Here is a tiny trained network, its code and every weight. The questions are about switching its units off for an input and a class, where a switched-off unit gives its printed mean instead of its output.

import numpy as np


def w(rows, s, z=0):
    codes = np.array(rows[::2]) - 128.0
    scale = np.full(codes.shape[1], s)
    scale[-1] = z or s
    return codes * scale


def norm(h):
    return h / np.sqrt((h * h).mean(-1, keepdims=True) + 1e-5)


def f(y):
    return y / 2 * (1 + np.tanh(0.7978845608 * (y + 0.044715 * y**3)))


def log_softmax(a):
    a = a - a.max(-1, keepdims=True)
    return a - np.log(np.exp(a).sum(-1, keepdims=True))


def net(x, mask):
    res = np.array(x, float).reshape(1, 5) / 4 @ E
    u = 0
    for l in range(3):
        y = f(norm(res) @ A[l][:, :-1].T + A[l][:, -1])
        res = res + np.where(mask[u : u + 8], y, B[l][:, -1]) @ B[l][:, :-1]
        u += 8
    return log_softmax(norm(res)[-1] @ U[:, :-1].T + U[:, -1])


A, B = {}, {}
E = w([
[71,99,181,214,151,165,142,205,173,101,161],'x0',
[96,66,122,59,134,126,155,156,149,136,98],'x1',
[101,111,52,190,165,81,62,80,180,213,117],'x2',
[116,144,71,124,168,215,157,163,123,156,107],'x3',
[41,114,117,159,175,121,191,44,1,156,154],'x4',
],0.0054)
A[0] = w([
[213,192,112,57,157,73,164,58,143,174,137,2],'0.n1',
[196,253,166,208,162,121,124,86,123,101,154,46],'0.n2',
[69,226,102,99,141,238,105,130,137,150,107,45],'0.n3',
[97,119,163,254,134,95,146,163,152,64,128,54],'0.n4',
[198,116,144,119,156,111,96,125,236,81,93,34],'0.n5',
[143,47,243,167,66,49,61,87,100,98,61,35],'0.n6',
[175,105,139,145,110,174,147,85,97,82,99,117],'0.n7',
[123,155,190,136,124,39,67,90,125,85,204,83],'0.n8',
],0.0055,0.0009)
B[0] = w([
[254,30,219,247,106,139,132,64,136,59,157,244],'0.n1',
[155,31,76,8,228,83,159,227,186,167,238,227],'0.n2',
[234,186,64,149,49,69,153,182,159,78,83,189],'0.n3',
[230,101,136,120,111,143,117,30,130,89,81,250],'0.n4',
[90,143,196,140,123,182,229,10,95,222,149,255],'0.n5',
[122,162,91,148,145,121,182,246,82,159,47,251],'0.n6',
[34,71,131,221,56,136,49,68,85,92,111,160],'0.n7',
[89,170,40,140,116,199,219,129,119,134,44,236],'0.n8',
],0.0056,0.0028)
A[1] = w([
[161,142,76,149,81,168,65,109,91,106,83,64],'1.n1',
[107,38,178,204,230,159,114,229,164,85,150,126],'1.n2',
[172,190,85,192,110,107,113,112,160,133,160,90],'1.n3',
[172,23,178,104,210,181,154,123,198,121,62,147],'1.n4',
[170,135,186,20,139,182,139,175,19,48,170,88],'1.n5',
[123,85,113,167,199,95,7,106,155,183,96,23],'1.n6',
[156,131,23,181,131,114,123,23,167,228,120,187],'1.n7',
[152,110,66,254,85,242,142,135,147,118,8,250],'1.n8',
],0.0046,0.0018)
B[1] = w([
[121,191,190,102,38,84,155,121,152,62,132,134],'1.n1',
[200,152,136,88,103,20,172,37,62,115,161,173],'1.n2',
[197,124,176,21,128,112,216,88,103,171,93,150],'1.n3',
[187,74,144,156,198,121,135,51,111,111,110,204],'1.n4',
[58,100,157,183,69,2,121,163,253,228,223,211],'1.n5',
[161,136,168,99,65,88,49,176,243,109,102,153],'1.n6',
[56,135,185,138,121,107,143,213,119,83,199,249],'1.n7',
[120,192,105,95,46,68,77,125,45,71,150,254],'1.n8',
],0.006,0.0054)
A[2] = w([
[121,32,152,98,142,79,190,133,151,155,2,90],'2.n1',
[103,79,97,86,136,172,154,117,190,137,119,203],'2.n2',
[95,80,89,102,168,125,157,80,121,107,152,244],'2.n3',
[123,136,154,109,180,124,67,127,182,99,37,83],'2.n4',
[178,166,95,141,117,47,223,212,77,130,65,104],'2.n5',
[175,154,16,93,133,115,204,100,176,136,220,151],'2.n6',
[106,104,117,188,71,76,185,66,55,104,106,254],'2.n7',
[236,231,205,125,97,212,179,146,238,188,62,98],'2.n8',
],0.0053,0.001)
B[2] = w([
[121,93,3,105,212,83,154,186,46,159,118,159],'2.n1',
[200,124,133,174,186,107,137,48,163,124,174,122],'2.n2',
[136,68,99,166,155,184,160,82,225,174,252,148],'2.n3',
[64,227,40,117,71,63,154,85,118,181,234,116],'2.n4',
[78,113,9,65,132,135,134,184,162,90,82,215],'2.n5',
[78,46,64,111,171,55,160,124,92,158,15,179],'2.n6',
[173,232,155,101,138,177,81,82,160,129,95,254],'2.n7',
[29,180,80,182,170,211,121,78,50,156,200,200],'2.n8',
],0.006,0.0065)
U = w([
[95,234,45,104,91,108,180,199,59,84,48,152],'0',
[62,188,153,182,167,216,147,70,75,181,212,149],'1',
[98,168,219,140,56,19,82,217,200,149,196,151],'2',
[192,42,64,102,210,64,212,145,119,167,151,126],'3',
[249,183,188,97,140,88,109,57,108,38,128,138],'4',
[131,111,136,106,127,160,83,120,173,69,70,92],'5',
[181,53,184,149,163,254,39,212,181,106,54,9],'6',
[210,86,203,153,202,236,33,251,168,118,57,2],'7',
],0.0084,0.0069)

Each question gives the input, the list of numbers given to net, and the class t.
The units are the neurons (one row each of A and B). Each row of codes is followed by its name. A weight is (code - 128) times the scale printed after its matrix; where a second scale follows, it is the last column's (A, B and U).
mask holds one flag per neuron, layer by layer. A switched-off neuron (its flag False) gives its mean, the last column of its row in B, instead of its output. The means were averaged over made-up inputs and are rounded, as every weight is.
A unit's drop is (log p(t) with every unit on - log p(t) with that unit switched off) / (log p(t) with every unit on - log p(t) with every unit switched off).
The circuit of an input: a set's keep is (log p(t) with only the set's units on - log p(t) with every unit switched off) / (log p(t) with every unit on - log p(t) with every unit switched off). Starting from the 12 units with the biggest drops (on a tie, the unit counted first), units are removed one at a time, each time the one whose removal leaves the highest keep (on an exact tie, the one counted first), for as long as the keep stays at least 0.8.
circuit, biggest first: the units of the circuit, biggest drop first
k most important neurons: the k neurons with the biggest drops, biggest first
top k neurons in layer l: the k neurons of layer l with the biggest drops, biggest first
input [-1,4,-3,-3,-5], class 1: 3 most important neurons => [0.n5 2.n8 0.n2]
input [0,-2,5,-6,-4], class 0: circuit, biggest first => [0.n6 0.n8]
input [-3,-8,4,7,-7], class 3: circuit, biggest first => [0.n2]
input [-7,-2,3,0,1], class 4: 2 most important neurons => [0.n1 1.n5]
input [-2,-3,-5,-6,-3], class 0: top 2 neurons in layer 0 => [0.n8 0.n6]
input [7,7,0,7,-6], class 0: top 3 neurons in layer 1 => [1.n2 1.n8 1.n5]
input [5,1,-7,-4,5], class 2: 2 most important neurons => [1.n5 0.n5]
input [-6,2,3,-3,-6], class 1: 3 most important neurons => [0.n5 2.n8 1.n2]
input [-6,8,-5,7,-3], class 3: 3 most important neurons => [0.n8 0.n6 1.n5]
input [8,5,-6,-8,4], class 0: circuit, biggest first => [0.n6 0.n1 1.n7]
input [-2,7,1,1,-8], class 1: circuit, biggest first => [2.n8 0.n5]
input [-5,3,3,-4,1], class 4: 4 most important neurons => [0.n1 0.n2 0.n3 2.n7]
input [-8,-2,0,7,-4], class 4: 2 most important neurons => [0.n1 0.n6]
input [-7,-7,-3,-5,-8], class 1: circuit, biggest first => [2.n8 0.n5 1.n8]
input [-5,-2,8,5,2], class 2: top neuron in layer 1 => [1.n7]
input [-8,-6,6,-4,5], class 4: 3 most important neurons => [0.n1 1.n5 0.n5]
input [1,0,-6,1,-5], class 2: 2 most important neurons => [1.n5 0.n8]
input [0,6,4,8,6], class 0: circuit, biggest first => [0.n3 1.n8]
input [5,0,5,-5,-4], class 0: circuit, biggest first => [0.n6 0.n8 1.n5]
input [5,4,-3,0,-5], class 1: circuit, biggest first => [0.n5 2.n8]
input [-1,-4,-1,3,-1], class 3: circuit, biggest first => [0.n2]
input [6,0,-6,2,2], class 2: top 2 neurons in layer 0 => [0.n1 0.n8]
input [-8,8,-7,3,3], class 3: circuit, biggest first => [1.n8 1.n5]
input [-8,-3,-8,-1,-3], class 2: 2 most important neurons => [1.n5 0.n4]
input [0,5,-7,5,-8], class 1: top 3 neurons in layer 0 => [0.n5 0.n2 0.n6]
input [7,-4,-6,-4,6], class 4: 3 most important neurons => [0.n4 2.n8 1.n2]
